Below is a small trained network, with its code and all its weights. Each question gives an input and a class and asks what happens when units are switched off, that is, made to give their printed mean instead of their output.

import numpy as np


def w(rows, s, z=0):
    codes = np.array(rows[::2]) - 128.0
    scale = np.full(codes.shape[1], s)
    scale[-1] = z or s
    return codes * scale


def f(y):
    return np.maximum(y, 0)


def log_softmax(a):
    a = a - a.max(-1, keepdims=True)
    return a - np.log(np.exp(a).sum(-1, keepdims=True))


def net(x, mask):
    res = np.array(x, float).reshape(1, 7) / 4 @ E
    y = f(res @ A[0][:, :-1].T + A[0][:, -1])
    res = res + np.where(mask, y, B[0][:, -1]) @ B[0][:, :-1]
    return log_softmax(res[-1] @ U[:, :-1].T + U[:, -1])


A, B = {}, {}
E = w([
[105,128,167,97,103,92,140],'x0',
[80,110,153,138,116,84,147],'x1',
[80,195,180,216,113,174,67],'x2',
[145,104,113,134,106,129,99],'x3',
[150,54,254,109,207,154,110],'x4',
[163,84,110,178,30,173,245],'x5',
[126,118,124,127,126,126,117],'x6',
],0.0083)
A[0] = w([
[89,239,91,150,86,184,95,253],'N1',
[153,104,175,230,2,154,153,158],'N2',
[120,239,111,132,115,56,85,187],'N3',
[140,117,101,79,63,122,181,164],'N4',
[140,89,78,79,193,46,110,155],'N5',
[135,160,134,89,190,110,120,164],'N6',
[179,73,124,61,150,65,142,244],'N7',
[166,157,24,102,70,35,213,247],'N8',
],0.008,0.0031)
B[0] = w([
[85,136,110,71,77,55,67,234],'N1',
[142,165,159,83,77,144,200,225],'N2',
[73,117,85,106,91,75,74,210],'N3',
[124,138,83,188,158,178,171,187],'N4',
[201,154,152,67,46,188,136,196],'N5',
[114,171,165,60,117,96,97,184],'N6',
[129,122,173,106,86,224,180,207],'N7',
[139,99,2,129,130,176,177,254],'N8',
],0.0088,0.0091)
U = w([
[114,142,66,37,85,119,129,228],'0',
[204,169,241,88,131,170,155,252],'1',
[164,129,45,157,162,141,188,15],'2',
[168,26,175,123,159,192,197,7],'3',
[108,149,89,127,112,3,57,16],'4',
[105,119,193,97,230,85,42,183],'5',
],0.0062,0.0029)

Each question gives the input, the list of numbers given to net, and the class t.
The units are the neurons (one row each of A and B). Each row of codes is followed by its name. A weight is (code - 128) times the scale printed after its matrix; where a second scale follows, it is the last column's (A, B and U).
mask holds one flag per neuron, in row order. A switched-off neuron (its flag False) gives its mean, the last column of its row in B, instead of its output. The means were averaged over made-up inputs and are rounded, as every weight is.
A unit's drop is (log p(t) with every unit on - log p(t) with that unit switched off) / (log p(t) with every unit on - log p(t) with every unit switched off).
The circuit of an input: a set's keep is (log p(t) with only the set's units on - log p(t) with every unit switched off) / (log p(t) with every unit on - log p(t) with every unit switched off). Starting from all 8 units, units are removed one at a time, each time the one whose removal leaves the highest keep (on an exact tie, the one counted first), for as long as the keep stays at least 0.8.
units of the circuit, in order: the units of the circuit, biggest drop first
unit that matters most: the unit with the biggest drop
top k neurons: the k neurons with the biggest drops, biggest first
drop of u: that unit's drop, to one decimal
input [-6,1,-3,3,3,-8,5], class 1: top neuron : N5
input [-4,8,-4,6,6,-6,-8], class 1: units of the circuit, in order : N5; N7; N8
input [7,4,-3,2,-4,3,4], class 2: top 3 neurons : N8; N4; N1
input [-8,-2,1,1,-5,0,4], class 4: units of the circuit, in order : N1; N7; N5
input [6,5,-4,1,-2,2,3], class 2: units of the circuit, in order : N8; N4; N1
input [4,3,-1,-4,1,-4,8], class 1: units of the circuit, in order : N1; N8
input [-3,7,6,3,2,-2,2], class 5: units of the circuit, in order : N8; N5
input [6,-7,-2,1,1,4,-2], class 3: units of the circuit, in order : N1; N3; N6
input [8,1,-1,0,3,-7,5], class 1: top 4 neurons : N5; N7; N1; N8
input [4,2,0,-2,-8,3,-4], class 2: top 2 neurons : N8; N4
input [2,6,-7,-7,-4,4,-7], class 2: units of the circuit, in order : N8; N4
input [1,-7,-8,7,1,7,8], class 3: units of the circuit, in order : N7; N1
input [-8,4,2,-8,3,-4,2], class 5: top 3 neurons : N8; N2; N7
input [5,-3,-3,8,1,-8,1], class 1: unit that matters most : N5
input [-4,-7,-8,3,3,-1,-4], class 1: top 2 neurons : N5; N7
input [3,6,-7,-4,6,-1,-5], class 1: top 2 neurons : N8; N5
input [-4,-6,8,-7,-7,0,-1], class 4: drop of N7 : 0.1
input [-1,6,3,3,-8,-3,-7], class 4: drop of N2 : 0.1
input [7,-2,-1,2,0,3,7], class 2: drop of N4 : 0.2
input [8,7,3,4,-8,-6,0], class 4: top neuron : N3
